Below is a small trained network, with its code and all its weights. Each question gives an input and a class and asks what happens when units are switched off, that is, made to give their printed mean instead of their output.

import numpy as np


def w(rows, s, z=0):
    codes = np.array(rows[::2]) - 128.0
    scale = np.full(codes.shape[1], s)
    scale[-1] = z or s
    return codes * scale


def f(y):
    return y / 2 * (1 + np.tanh(0.7978845608 * (y + 0.044715 * y**3)))


def log_softmax(a):
    a = a - a.max(-1, keepdims=True)
    return a - np.log(np.exp(a).sum(-1, keepdims=True))


def net(x, mask):
    res = np.array(x, float).reshape(1, 3) / 4 @ E
    y = f(res @ A[0][:, :-1].T + A[0][:, -1])
    res = res + np.where(mask, y, B[0][:, -1]) @ B[0][:, :-1]
    return log_softmax(res[-1] @ U[:, :-1].T + U[:, -1])


A, B = {}, {}
E = w([
[88,148,80,124,100,131,215,58,61],'x0',
[162,85,129,7,144,113,156,178,68],'x1',
[234,123,187,167,148,156,230,115,127],'x2',
],0.011)
A[0] = w([
[137,85,153,154,159,125,163,113,127,90],'neuron 0',
[51,153,103,94,145,129,75,129,120,95],'neuron 1',
[100,146,103,128,172,129,150,90,77,97],'neuron 2',
[99,117,131,131,136,125,105,153,117,93],'neuron 3',
[87,114,110,104,119,119,83,125,137,131],'neuron 4',
[133,116,133,113,155,146,111,119,156,104],'neuron 5',
[193,134,105,126,147,124,86,173,174,108],'neuron 6',
[75,101,98,113,114,139,100,123,118,100],'neuron 7',
[126,154,124,213,137,100,135,103,155,124],'neuron 8',
[178,138,118,53,139,158,116,172,59,125],'neuron 9',
[95,136,132,110,118,99,99,113,114,96],'neuron 10',
[120,138,110,123,127,129,113,137,128,248],'neuron 11',
[188,138,154,140,143,126,54,161,119,103],'neuron 12',
[98,111,134,135,135,115,154,107,113,167],'neuron 13',
[116,119,135,206,114,129,140,89,170,91],'neuron 14',
[151,101,125,25,114,85,180,147,116,104],'neuron 15',
[93,141,127,202,119,134,105,118,135,122],'neuron 16',
[248,116,156,175,132,130,200,117,139,120],'neuron 17',
[74,148,113,124,105,132,227,84,90,108],'neuron 18',
[188,103,152,148,127,124,83,172,184,125],'neuron 19',
[117,112,128,223,132,155,108,97,110,130],'neuron 20',
[114,107,99,137,103,116,161,102,113,97],'neuron 21',
[110,114,77,122,137,131,172,69,116,136],'neuron 22',
[126,113,96,181,137,103,139,122,151,99],'neuron 23',
[148,119,138,40,151,129,152,135,136,118],'neuron 24',
[206,157,127,146,125,126,169,138,123,89],'neuron 25',
[182,147,117,151,138,143,136,131,117,129],'neuron 26',
],0.015,0.014)
B[0] = w([
[101,133,87,98,82,149,115,154,136,151],'neuron 0',
[107,131,60,39,82,100,148,150,135,183],'neuron 1',
[134,157,157,116,73,152,132,176,119,155],'neuron 2',
[123,141,97,105,73,145,145,144,125,138],'neuron 3',
[76,129,89,112,110,117,155,126,116,176],'neuron 4',
[136,123,132,120,82,142,120,133,136,135],'neuron 5',
[149,151,181,137,68,134,130,160,123,184],'neuron 6',
[108,137,86,69,81,127,125,162,158,159],'neuron 7',
[154,125,87,155,166,187,117,144,155,195],'neuron 8',
[168,146,72,172,167,170,130,120,129,201],'neuron 9',
[127,141,89,79,86,139,147,154,137,145],'neuron 10',
[73,52,195,206,255,45,103,43,102,213],'neuron 11',
[157,153,179,129,59,133,126,156,119,183],'neuron 12',
[110,113,176,149,147,118,105,113,120,160],'neuron 13',
[204,184,61,106,134,151,146,122,127,185],'neuron 14',
[185,154,56,154,149,188,107,129,152,198],'neuron 15',
[180,142,72,137,147,173,132,128,118,183],'neuron 16',
[32,95,82,84,126,64,133,103,112,249],'neuron 17',
[155,134,218,159,69,100,136,156,139,203],'neuron 18',
[145,139,210,159,82,115,154,138,122,209],'neuron 19',
[163,125,84,158,149,155,100,126,136,191],'neuron 20',
[150,146,141,111,75,151,141,159,125,148],'neuron 21',
[140,130,189,148,95,114,126,136,111,178],'neuron 22',
[142,166,108,117,124,156,122,151,153,146],'neuron 23',
[170,147,89,152,141,154,118,118,153,182],'neuron 24',
[108,151,89,29,111,111,133,163,144,176],'neuron 25',
[96,100,106,123,129,131,116,139,120,162],'neuron 26',
],0.026,0.018)
U = w([
[193,161,50,177,184,156,80,127,157,104],'0',
[48,109,59,76,120,75,123,149,127,160],'1',
[165,154,203,175,68,111,115,184,112,163],'2',
[97,59,159,173,253,92,82,51,100,253],'3',
[141,91,156,85,141,161,113,100,143,65],'4',
[97,113,183,69,168,177,134,160,103,71],'5',
],0.012,0.0051)

Each question gives the input, the list of numbers given to net, and the class t.
The units are the neurons (one row each of A and B). Each row of codes is followed by its name. A weight is (code - 128) times the scale printed after its matrix; where a second scale follows, it is the last column's (A, B and U).
mask holds one flag per neuron, in row order. A switched-off neuron (its flag False) gives its mean, the last column of its row in B, instead of its output. The means were averaged over made-up inputs and are rounded, as every weight is.
A unit's drop is (log p(t) with every unit on - log p(t) with that unit switched off) / (log p(t) with every unit on - log p(t) with every unit switched off).
unit that matters most: the unit with the biggest drop
top k neurons: the k neurons with the biggest drops, biggest first
drop when u is switched off: that unit's drop, to one decimal
input [7,-2,6], class 2: top 3 neurons -> [neuron 18; neuron 22; neuron 1]
input [6,7,2], class 0: unit that matters most -> neuron 15
input [7,7,0], class 0: top 3 neurons -> [neuron 15; neuron 9; neuron 19]
input [-7,-6,5], class 2: top 2 neurons -> [neuron 19; neuron 12]
input [-2,2,-3], class 3: top 3 neurons -> [neuron 11; neuron 17; neuron 25]
input [7,3,8], class 1: top 2 neurons -> [neuron 17; neuron 25]
input [-8,-1,7], class 2: top 2 neurons -> [neuron 19; neuron 12]
input [8,6,-6], class 2: top 2 neurons -> [neuron 18; neuron 17]
input [-6,-2,-6], class 1: top 3 neurons -> [neuron 1; neuron 4; neuron 18]
input [4,3,4], class 1: top 2 neurons -> [neuron 17; neuron 19]
input [-4,-3,4], class 1: top 3 neurons -> [neuron 17; neuron 18; neuron 22]
input [8,8,-3], class 0: top 3 neurons -> [neuron 15; neuron 9; neuron 24]
input [-2,1,-3], class 3: top 2 neurons -> [neuron 11; neuron 17]
input [8,-5,1], class 2: unit that matters most -> neuron 18
input [1,6,-5], class 0: top 2 neurons -> [neuron 17; neuron 15]
input [4,6,-5], class 0: drop when neuron 15 is switched off -> 1.3
input [7,0,0], class 2: drop when neuron 22 is switched off -> 0.0
input [-2,-1,-4], class 1: drop when neuron 1 is switched off -> 1.2
